Rows, each with the grade of its hidden value
[-204  127   75  -36  -71   59 -417  -97  326   79 -122 -316  -19   24
  346  -65  -40  210 -112 -102  161    0  -95  328 -151   25 -247   78
   27  134 -403  -76  -94   67  -87   87  360 -428  -70  115 -119  158] : X
[  66  -44 -252  170  112   89 -208   39  -59   -3  -20   54 -166   32
  101   95   60 -237  393  258  215   78 -190  -10   -8  168  164  -51
 -324 -310  -30  114  -59  203 -188   11 -354   87   87  129  115 -264] : T
[  93  -72  298  210   95 -100  283 -109  223   68 -365  112 -267 -160
  -99 -236 -210 -105  143  380   13 -155 -232  232 -131  236   18 -351
  171 -294   38  -91   54  253  -67 -235  -77  295 -157  320  -20 -145] : X
[-251  107  -98 -158   60  -25 -341    5  288  -16  -81 -212   56   17
  231  160   55  263  -92   33  245  257 -141   93 -230   43 -106  -80
  141  105 -469 -307   13   96 -144  278  108 -195   25   80  -46   75] : T
[ 353  -39 -144  194  198   62 -103  171 -447 -126 -112 -214 -189  204
 -222 -128  142 -265  -18   39 -113 -128  118  216  134   24   22   86
 -176   46  195   58 -242  -97 -471 -210   50  -26  -89  293  122  -75] : U
[-196  132   29  -68   15   98 -405  -17  297    0 -138 -256   47  -20
  284   79   54  261 -102  -55  155  156 -133  281 -178   38 -222   48
  -18  146 -413 -202  -74   71 -143  136  252 -327  -56  114  -70  112] : T
[-119 -100 -137  357 -231  268  184  213 -115   38   69 -119  100  208
 -349 -129 -230 -109 -164  495  225 -129   84  364 -335 -170 -394 -117
   60  188 -175  101  138 -164 -182   13   89   44 -127  143   77  115] : T
[   2  -66  216 -233 -252   -3  235  -28 -115  -69  119  124  -84   -6
 -148  -25  -47   31 -296  415  359 -142  119  222  -35  -77   95   41
  177  286  -39   84 -101  142 -162   30  187  -37   23  121  286    9] : D
[-107  142   22  109 -244    5 -203  199  -77 -252  126  236  156  313
  -83  -17 -262   65   84  -61  -22  111    4  112 -300 -295  -21  120
  362  -48 -239  246  180   56  230  522 -204  -73   96    4  -77  -20] : P
[ 140  -20  -45  -16   95  -53  159  -30 -276   80   64  113 -118  -14
   80  -96  144 -129  -46  143   15  139  147   58   43  145  -78  -70
  -95  -37  -26  175  171 -117  -12 -141   43  -23  -16  110   11   41] : P
[ -18  -52  104 -181  -89  -26  141 -184 -112  -84   51   75 -117  -55
  -39 -105  -73  -53 -103  353  333  -91   45  132  -13   -1  173 -122
  190  124   21  176  -65  239 -139   72   97   37  -58  136  193 -118] : P
[ 240  -78  361   53   13  -81  312 -219   33  -42 -337  213  -83 -196
 -241 -159  -70 -128  208  228  137  -80 -294  240 -151  327  147 -336
  141 -152  187  124   51  228 -137 -206  -81  210   41  283   11 -323] : C
[ 362   -2 -116  112  147  -53 -127  243 -454 -156  -64 -163 -152  312
 -263  -83  133 -199  -82  -73 -146  -84  130  163   96  -34   65  153
  -25   71  136   13 -213 -137 -419  -95   18  -83   33  256   92  -38] : C
[-152   -7  -12 -187  139 -323 -143  -75   53  184  241   11   24  200
   61    5  144  -71 -177  -88  124  399 -155  -93 -106   55   69 -200
  171   48 -166   44   70  -10  -90  245   76 -373  234  -83 -108    8] : U
[-142    9  148 -173   55 -272 -158  -85  126  165  217    3    1  205
   53  -65  111  -72 -232 -134   63  270 -161   15  -79    6   28 -117
  136   82 -154   30  -27    4  -42  223  196 -452  182  -43 -146   78] : E
[ 180  -34  -59  -55 -112    4  225  -41 -317   95   28    5 -107   19
   32 -160   53  -45 -170  201  179  -93  236  239    4  102 -168   77
  -20   96  -88  217  137 -167  -46 -240  164  -79    6  194   62  110] : K
[ 151    1 -135    5  -43   21  143  -44 -244   95  -46  -56 -183   -7
  176 -184   42  -46  -43  192  125 -107  247  178   22  147 -193   41
  -69  -22 -163  149  166 -156    3 -225  129  -16  -58  225    1  142] : X
[  -5  -33  123 -218  -45  -45  145 -246 -108 -210   24  114 -115  -74
  -71 -108  -55 -126    5  299  273  -83   18  -14   -8   21  278 -250
  245   45   48  102  -41  280  -60  212   44  161  -96  147  104 -148] : E
[  68  -76 -248  147   64   -3 -198   91 -133   73  191  111 -130  147
   25  176   76 -310  211  176  161  134 -153  -84   22   69  162   20
 -288 -276    3  105  -43  131 -136   15 -339  -31  117  -13  105 -209] : K
[  71 -114  265  207   33 -131  297  -73  166   78 -140  127 -182  -61
 -248  -81 -226 -217 -102  294  -72 -129 -196  110 -131   81  -21 -340
  247 -274   52 -280   91  185   40 -190  -54  277 -282  155  -93  -57] : K
[-227  -80   40  343 -125  291  171  263  -45  -68  151  128  183  115
 -390   29 -143 -114  -68  554  147  168  -32  238 -351 -189 -260 -253
   -6  208  -81  118  139  -37 -193  212  -22  104 -102   -5  168  -15] : C
[ 257  125    3   20  -72 -102 -246  208 -320 -268  -43   33  -32  330
 -125  -44  -52    0    3 -250 -136  -53   94  161  -41 -150  102  285
  239    2  -33  132  -75  -24  -83  182  -86 -136  119  168   -2  -50] : U
[ 349   47  -55   31   59  -83 -178  124 -422 -253  -65 -113 -145  319
 -202 -155   55 -199   -7 -189 -146 -167  121  120   97  -72  158  165
  103    5  119   87 -206  -50 -242   55   11  -85   28  264   -6  -54] : E
[ 150    2  -15  -27  131  -54  137 -100 -238   -6   -1  159 -107  -81
   94  -75  145 -153   89  102   -6  162   80  -18   32  200    7 -162
  -70 -118    2  150  193  -39   34  -71  -24   74  -40  113  -34  -42] : U
[  44  -69   27 -177 -151  -48  220  -46 -203   11   98   50  -97    9
  -80  -37  -32    9 -259  366  339  -85  153  179  -33  -11   34    7
  173  199  -59  109    8   59 -164  -61  126  -17   11  123  230    1] : P
[-252   24 -163 -101  213 -325 -203  -20  178  238  135 -134 -105  222
  235 -102   64   -8 -104    7  107  334  -97 -103 -123   62  -27 -229
  193  -65 -346  -67  106  -22  -60  263   58 -295  160   21 -155  129] : X
[  72  143  -58   71 -210   -6 -266  230 -189 -242   26   62   31  344
  -47  -40 -188   75   21 -134  -33  -60   92  194 -163 -249  -13  303
  273  -24 -210  165   25    1   81  319 -129 -128   93  130  -31   19] : K
[ 398  -21 -120   41   44   -5 -103  115 -435 -245 -126 -233 -159  275
 -293 -154   94 -248  -37  -82  -53 -286  124  165   95  -11  121  128
   22   48  129  -29 -260  -83 -361  -64   69  -11  -22  354   29  -38] : D
[-217   23 -146 -181  189 -339 -155  -73  152  175  119  -82  -38  198
  161  -70   76   12 -107  -19  153  356 -141 -113 -161   76   28 -260
  265  -57 -329  -83  132    4  -31  308   17 -249  192   38 -179   75] : T
[   0 -108  133  305   19 -118  168    5  216  128  -59   12 -260   27
 -158  -29 -287 -276 -126  293 -121 -198 -128   22  -97   -3  -79 -288
  210 -346  -41 -413   76  162   76 -170  -57  269 -385   87 -119   47] : X
[-232  -77 -220  388 -136  294  102  177  -22  -20   31 -126   68  144
 -231 -121 -246 -128   30  561  240  -61   50  228 -354 -133 -329 -266
   49   80 -227   74  176  -67 -155  160   -1  173 -185  133   63   64] : X
[  63 -128  -63  245   41  -69  -94   82  -55   86  304  107 -178  148
 -149  278  -53 -478 -101  122 -109   10 -114 -203   73  -85  105  -84
 -117 -327  100 -283  -42  145    7  -71 -205   85 -262 -172   -9  -76] : U
[ 270  133  -57   10  -61  -81 -299  156 -317 -305  -67   22  -25  295
  -82   -6  -36  -28  101 -288 -111  -53   62  100  -38 -104  145  258
  208  -66  -42  114  -62   10  -53  208 -142  -90  109  168  -36  -99] : U
[ -60  -62  169 -216  -88  -28  189  -94  -76 -138  102  143 -130  -29
 -113  -77  -36  -63 -138  434  304  -61   54   72   -8  -57  221 -144
  185  158    8   76 -107  247 -141  180   87   84  -38  136  233  -68] : D
[-181   63  250  -72   94 -101 -288  -41  189   94  141  -38  -20  142
  133  -88  107  -19 -198 -125  -38  253 -153  158  -32  -51  -44  -37
  -21  138 -130   56 -153   65  -99  207  284 -492   39  -13  -96   91] : E
[ -12  166  -90  104 -177   18 -300  215 -130 -255   22   63    3  338
   37  -96 -222   73  103  -91  -42  -41   95  156 -173 -262  -19  246
  267  -81 -261  188   54   36  143  408 -155  -88   55  140  -65   39] : T
[ 101  143  -70   45 -134  -55 -286  175 -224 -291   18   80   36  336
  -68  -42 -150   12   94 -201  -67  -10   54   99 -143 -209   84  214
  301  -73 -146  173   28   33   76  371 -175  -85   99  122  -68  -53] : P
[ 181  -27   43  -63  -17   17  201  -15 -301   33   36   99  -83  -44
    1  -51  157  -72 -106  195  113   58  168  163   33  141  -83    3
 -113  119    0  181   97 -118 -118 -193  129  -55   23  125  115   26] : C
[ 177  -23  -71  -33   19  -61  164 -189 -288   51   41   79 -116  -16
   93 -194   71 -209   28   52   52    0  134   31   35  172  -45 -116
  -16 -124  -11  241  209  -92  116 -120   55    4  -55  146 -116   17] : P
[ 106    0  -42  -64   50   -6  107 -273 -223  -94  -27   72 -111  -83
  102 -213   21 -201  140  100   95  -23   82   -2   19  151   68 -222
   51 -131   13  235  149   66  101   35   30  114 -138  178 -101  -74] : P
[ 177   -3 -138  -26  -58  -15  145 -178 -267   47  -48  -51 -160    5
  148 -261    5 -132   21   90  124 -159  203  121   15  163 -121  -37
   16  -97 -116  208  192 -121  102 -156  111    9  -72  241 -116   92] : T
[-130  173  -65  166 -245   53 -272  276  -38 -211   27   60   30  339
   54 -108 -303  150   85   18   -3  -30  121  207 -265 -304 -124  224
  314  -19 -356  206  114   15  150  444 -117  -97   54  107  -26   98] : X
[  61 -141  179  225   -6 -177  152   67   84   85  194  172 -161   97
 -323  233 -167 -405 -262  171 -188  -47 -153 -162  -36  -84   50 -239
  168 -301   87 -496   50  140   88 -102 -125  211 -333 -131  -83   -6] : C
[-265  136   53  -65   57  101 -408   -2  346   12 -123 -237    5  -37
  332   60   49  280 -101   27  154  192 -127  274 -157   17 -209   22
  -35  153 -421 -195  -98  117 -161  171  258 -318  -77  106  -25  122] : T
[ 147  -32 -270  138  -13   84 -206  -76 -102   -4 -111  -60 -157   34
  130  -22    5 -222  436  152  300 -110 -145   66  -35  233  130  -10
 -242 -281  -54  222  -33  151 -164  -55 -250   35  124  201   47 -254] : X
[ 345  -53 -112  145  150   20  -42  169 -452 -143  -75 -208 -169  244
 -308 -124  122 -275  -90   51  -88 -157  130  185  109  -10   47   52
  -74   96  194   11 -236 -109 -469 -159   79  -15  -68  277  114  -53] : C
[ 413   31 -136   20   26 -118 -173   96 -455 -195 -102 -173 -126  311
 -197 -118   44 -171  -35 -242  -89 -205  122  145   70  -15  120  203
  141   -8   93   65 -155  -94 -255  -60    4  -98   52  271  -23  -68] : U
[  41  -85  121 -230 -228  -53  300   99 -176   -4  133  116  -55   48
 -207   38   25   67 -360  431  355  -57  159  201  -77  -44   21   64
  171  314 -103    2  -21   -1 -215  -27  148  -38  122  123  305   68] : D
[-195  102  245 -122   33    2 -357  -83  269  -34   15  -95   41   40
  162    3   87   92 -126 -121   59  200 -190  191  -98  -22  -41  -35
    9  167 -212  -61 -166  142 -109  260  285 -405  -10   30  -84   52] : E

New part:
[  46  -44   60   -2   87  -79 -172   22  -16   86  -62  -21   46  -48
  -71 -187    6  100 -220 -110  110 -102  -60  159  171   72 -128  -40
  176  141 -110 -109  132  -80  -70   80   14  -91  -13 -113   18  -88] : <22>
[ 119   28 -191  205  -42 -242  157 -184   78   85  -58  -13 -323 -112
 -184  -63  199 -146   74  -51   28   61 -276  418  221 -115 -189  206
  358  -19  148  324  -27  209  191 -267  229   55  165  130  -44  181] : <13>
[ 178  121  219    1   26 -261 -335   84 -160   70  -34  215  -81   69
  -31   14   99   37 -210 -194  138   17   54  215   67  171  -30  155
  364  205    7 -245  211 -149 -211   49 -100   -6   54  -29   84   29] : <5>
[ 171   65  -79  -63 -124  -54  -24  253  -11   56  -11    4   15  299
 -115  -27    9    6   42  -15   12 -131   38 -211 -125   41  -67   89
  -93   14  -82 -279   67  -90 -131  155 -174 -211  165 -106   10   46] : <22>
[ 101   75  109  106  216 -289 -136  -15   57   99 -101   26  -48 -140
  -61  -32   26  142 -231 -198  -25   70  -27  265   62   81 -275   41
  339 -173 -192  -53   45   22   -9 -142  163 -151 -205  333  114   -6] : <1>
[ 109   83   53   37 -116   61  485 -129 -367  -53 -327  329 -131   32
  -55  -75  -69 -364  406   81 -123 -162 -387  -14  233 -231  174  268
   42 -242  167  173  -64   32  147 -283 -220  -84  192   45  -32 -134] : <21>
[ 236   99  -44  256  149 -289  -60 -252 -103   19  -23  111 -365  -39
  -97   18  252   53 -183  -33   39  136 -289  439  173   28  -72  290
  529  -50   70  233   57  146   67 -349  322  274  -36  248   38  174] : <27>
[-105    3   94  -43   54  -65 -204   82  -73  115 -132   27   61 -148
   47 -154  -24  -12 -148 -142  115  -97  -65  273  290  127 -170  -23
   63  235 -117 -149   95  -86  -77  139  -48 -115  106 -133  -39 -128] : <20>
[ -53   44  139   51    1  -68 -171  -17 -318   76   30  166 -137  -16
   89   84   84  109 -266  -28  236   26   22   74  304   96   -4   -1
   63  435   15 -165   10 -132 -173  187 -166  138  232 -300 -128 -185] : <1>
[  98  -66  -11  -23  264   -7 -190    3   31  -40  -90  -19  196  295
  -68 -110 -148  296 -201    8 -104 -161  -92 -321 -127   77    1  -71
   43 -290 -369 -149   19  -68  -43  -55  144  -79 -425  162  183  -50] : <20>
[ -20  -65  -94 -135  160 -111 -191  -70  374   88  -99 -171  241  142
 -202 -301 -179   89   55 -150  -37 -178 -106 -156   49  -33 -151  -20
  215 -160 -214   47  -11   53  181   -9  215  -65 -247  110  175   53] : <16>
[ -48 -153  -31   55 -107  -46  187 -190 -241   15 -280  173 -238  -33
   22  190   80 -220  249  256    9 -141 -189  175   83 -125  284  216
  -99   61  128  310   -2  -73   37 -110   17   61  101   30 -137  332] : <13>
[ -56 -332  126  122   74   84  286 -153 -205   17 -237   32  -44  -65
   -2  224  -54  251 -135  289  -18 -206   30 -235  -76 -180  183 -176
 -286 -151 -199  151  -38 -241  -62   38  -15 -246 -272   57 -108   63] : <16>
[  76   67    6  -18   -2 -187 -295   45   49   68   44   44  -15  165
  -92  -64   35   67 -115 -142  116  -19   21  -12   90   91  -64   60
  243  204  -16 -157   60  -31  -73   94  -20   45   86 -120   44    7] : <1>
[  47  125   96  151  -42 -148  -30   -4 -441  -40 -126  356 -272   51
  163  312  112  -86  -17  110   -6   80  -66  108   81   80  200  199
   -3   98   72  -95  -47  -54 -166 -104 -155   80  172   57 -108   19] : <5>
[ 143  131    0  195   20 -101  292 -198 -512 -129 -261  431 -289  -84
   87   99   34 -331  204  156 -160   70 -346  229  183  -90  267  252
  128 -195  190  152 -118  138   34 -462 -122   78   93  205  -67 -110] : <13>
[  34 -110   45  -24  114   35   96  -83   76  -18 -228    3  178  139
 -115 -121 -197  115   84   56 -149 -242 -134 -343  -36 -131  101  -28
   -1 -344 -199   44  -32  -56  107  -82   44 -186 -279  149   92  -40] : <16>
[ 158  -94 -108  287  -46  -75  327 -207   68   14  -82  -37 -222  -92
 -245 -138  121   19  -24    9  -27  -66 -297  140  208 -238 -102   17
  299 -164   96  315  -17  139  202 -255  151 -122   51   28  -58  -39] : <21>
[-237 -291  -24   49  272  101 -385  -91  246   27 -141 -319  232   -8
   85  -60  -98  503 -340  219  -28 -262  -78 -172   48  110  131 -190
 -195   16 -418   16   31 -119   21  196  387   44 -346   16  -89  115] : <13>
[  53   25  -71   -6  -96 -100  -96   -6 -211    4   12  169  -90   72
  -22  -35   22 -152   11   22  118    0  -12   24  156   13  123   12
   62  322  153 -113  -21    2 -112   41 -225   60  247 -289  -91 -110] : <13>
[ 134  152  -37  128 -113 -104   -3   99  210   19  111    9   20  343
 -251 -144  -27  148  -38 -267  -15  -37  -82 -398  132  -90 -240  -43
  309 -101  -35 -174  -91   93  106    9  -88 -177  148 -115   91 -289] : <8>
[ -37  -74   54  316 -176  100  249 -124 -269 -109 -108  197 -192  -19
   35  123   42   48  -30  200  -38  -92 -182 -206  276 -182  292  -86
  -72   81  157   78 -130   -5   19  -59 -195  -68  256 -256 -262 -289] : <1>
[   3 -106 -176   85 -175   54  335 -196   55  -47 -250   49 -102  154
 -158  -63  -32 -224  438  182 -138 -244 -371 -158  125 -279  228  185
   -6 -204  141  369 -100  104  280 -209   66  -20  125   11  -73  161] : <13>
[ 219   69 -175  368 -204 -153  186   21  174  -85 -106    2 -244   25
 -150   14  155  -71  155   88 -242  -30 -246   46   -2 -137   99  159
  177 -270  172  118  -33  223  140 -287   88 -212  225  162 -136   83] : <27>
[ -74 -128  165  223  -78  100  291  -75  -56  -27 -183   96  -13   98
  -71  109  -80  217  -26   48  -87 -200 -126 -419  141 -226   60 -140
  -55 -225 -114   73 -114 -111  101   -9  -90 -292  -41  -24  -66 -220] : <8>
[  84   63  142  -72   22 -166 -151  135 -307  171  -61  127 -129  -99
   36   20  128  -35 -215 -105  238    1   67  399  138  174 -186  130
   77  341  -50 -228  195 -198 -257  178 -151  -54  180 -119  -31   44] : <22>
[-308  -83   16  -80  129  -54 -203  -94  -67  161 -112  -46   47 -263
  117  -86  -66    4 -130  -39  186  -44  -39  267  401   80 -139  -96
  -52  378 -122   15  -65  -42    8  183   36   81   88 -165 -124  -98] : <13>
[-150 -243   67   46  -38  177  379 -150 -294    3 -324  113  -50  -24
   58  165  -90   -4  148  312  -41 -262 -152 -206   92 -207  248  -20
 -374  -99  -87  205  -95 -179   38   15  -96 -143  -33  -32 -160   35] : <21>
[  29  -14 -151  169  193 -107 -288  -66  163  -61  -24  -84   61   22
  -39 -202  -27  174 -229  -29 -106  -17 -207   56  128   94  -22  -96
  231  -90 -156  -34  -31  170   63 -170  248   18 -170   81   25 -132] : <22>
[ -97 -189   47  100   37  110  221 -170   48    9 -243  -52   62  -52
  -73  -86 -115  131   42  126  -82 -253 -211 -203  175 -201   93  -78
  -64 -189 -119  204  -65  -44  173  -37   78 -157 -108   12  -77  -80] : <16>
[-188 -258  128 -130  109  164   34  -79  -61   38 -216  -11  227  188
   14   69 -239  264  -15  179    4 -318   36 -547  -29 -101  179 -156
 -334  -82 -316   -8  -71 -271  -13  221  -46 -121 -284  -63    1   -7] : <27>
[ 112  241  -38   79 -122 -282 -360  209  241  -13  -57   75   40   47
  -64 -188    6 -175  100 -248 -124   13  -79  157  110  132  -31  132
  357   32  111 -259   65  168    9  -81  -65 -172  255   31   17  -80] : <5>
[-247 -290  149 -235  286    8 -101 -160 -157  189 -145  -27  125  104
   49  202 -155  335 -210  106  213 -178  175 -262  -34   12  -61 -129
 -271  102 -438   48  -51 -353 -105  290   95   53 -430   39   79  197] : <27>
[ -15 -117 -114  -65  208   19 -125  -28  148   79   43 -201  165  264
 -125 -114 -117  368 -226   12   55 -139   -6 -387  -25    6 -161 -150
  -53  -68 -357  -86  -71  -57   20  144  159   -4 -264  -29   89  -44] : <21>
[ 105  109 -287  -26 -188  -64  -47  192  317  -54  -72  -58  144  320
 -177 -237 -127 -204  368  -38 -219 -162 -153 -311  -61  -56   57   81
    9 -184   39 -146  -79  196  135  -63  -83 -223  198  -28   19  -22] : <21>
[ -67   39  -39    1  -19 -139 -155   49 -310   92  -33  154 -188  -43
  115  119  113 -110 -110    5  179   59   -6  311  202  148  -72   74
  -46  388    6 -113   -1  -59 -178   98 -106   81  240 -160 -115   27] : <20>
[ 237 -102 -205  260 -228 -140  -32   32   83  -65   13  -21 -236  140
 -155   81  213   10  -13  197  -43  -68  -48    8 -135  -57  253   62
   76   84  193   36   90   46  -72  -65   20  -97  198 -122 -162  241] : <13>
[ 107   95  -15   78  -81  -77  -66  289  -74   76   44  -21  -25    9
  -19  -42   59   95 -216  -73   56  -10   90   10   54  105 -194  -76
  -71  160  -86 -383   48  -52 -197  192 -218 -287  259 -180 -110 -212] : <22>
[ 307   70   79   51 -139 -131  129   76 -456  -92 -210  395 -220  167
   25  242   82 -238  184  211  -97  -51  -20    1 -222   -7  398  288
  -48  -86  163 -129  105 -132 -238 -160 -299 -110  112   91  -42  180] : <16>
[ -77   13   19 -127  -91  113  -16   97  266   -4 -164  -51  369  176
 -142 -382 -310  -35  246 -124 -122 -318 -132 -496  190 -128   49 -100
   -4 -114  -71 -164  -61   14  171  125 -192 -275   94 -208   24 -343] : <27>
[  -4  -63   -8   28  191 -256 -261   13  213   97 -205 -111   29 -135
   -4   15    3   98  -90  -14  -93  -50   -6  286  -99  122  -91   76
  102 -162 -235   18   87   -9   -4  -70  293 -150 -260  387   53  318] : <16>
[ 143  109 -121   38 -143   32  -31  173  -42 -110   24   92   95  317
  -61 -105 -112  -13   88   67 -118 -100  -29 -488  -22  -26  208  -48
  -92   -9   44 -327  -97   58  -73   43 -304 -139  217 -240  -73 -300] : <16>
[ -24  -37  121 -228  193  -40 -203   28  216  161 -217 -151  263   77
  -99 -245 -154  152   -1 -120   21 -273  -84  -51   46   57 -150  124
   93 -124 -316  -61  151 -155   68  150  174  -83 -223  141  155  146] : <16>
[-199  -14  275 -182  232  185 -191  -76 -259  -20 -217  173  322  165
  151 -115 -316  201  -88   20   13 -250 -114 -450  253   55  203  -70
 -119   14 -291 -209  -58 -215  -35  161 -142   95 -199 -134   54 -362] : <1>
[ 170  113 -271  133 -141 -182 -253  155  307   -5  111 -110  -32  178
 -199 -266   96  -43  -24 -160  -28  -18 -139   66  102   66 -133   31
  300  108   89 -149   45  214   41  -37   52  -92  270 -163  -17  -55] : <20>
[  11  -86   34   43   54  -64   80  -18  -78  152   55  -61  -61  -57
 -103  -12   27  227 -287  -52  197  -18  100  -52  148  -55 -253 -167
   12  178 -131  -74  -33 -106  -80  182  -77 -130   33 -174  -61 -162] : <16>
[ -88   39   64   67  -21 -200 -104  -37 -354   70 -149  248 -273 -129
  183  302  132 -139  -16   95   99   82    0  353  145  108   94  180
  -46  281   60    1  -20  -77 -153   -1  -67  104  190   37 -150  175] : <1>
[-175   32   17  -80  104   53  -70  -49 -207   80  -69   80   58   20
   61 -150 -100    9  -92  -91  144  -79 -169    0  406   51 -158  -40
  -11  223 -140  -79  -93  -31   15  108  -73   95  105 -220  -25 -294] : <20>
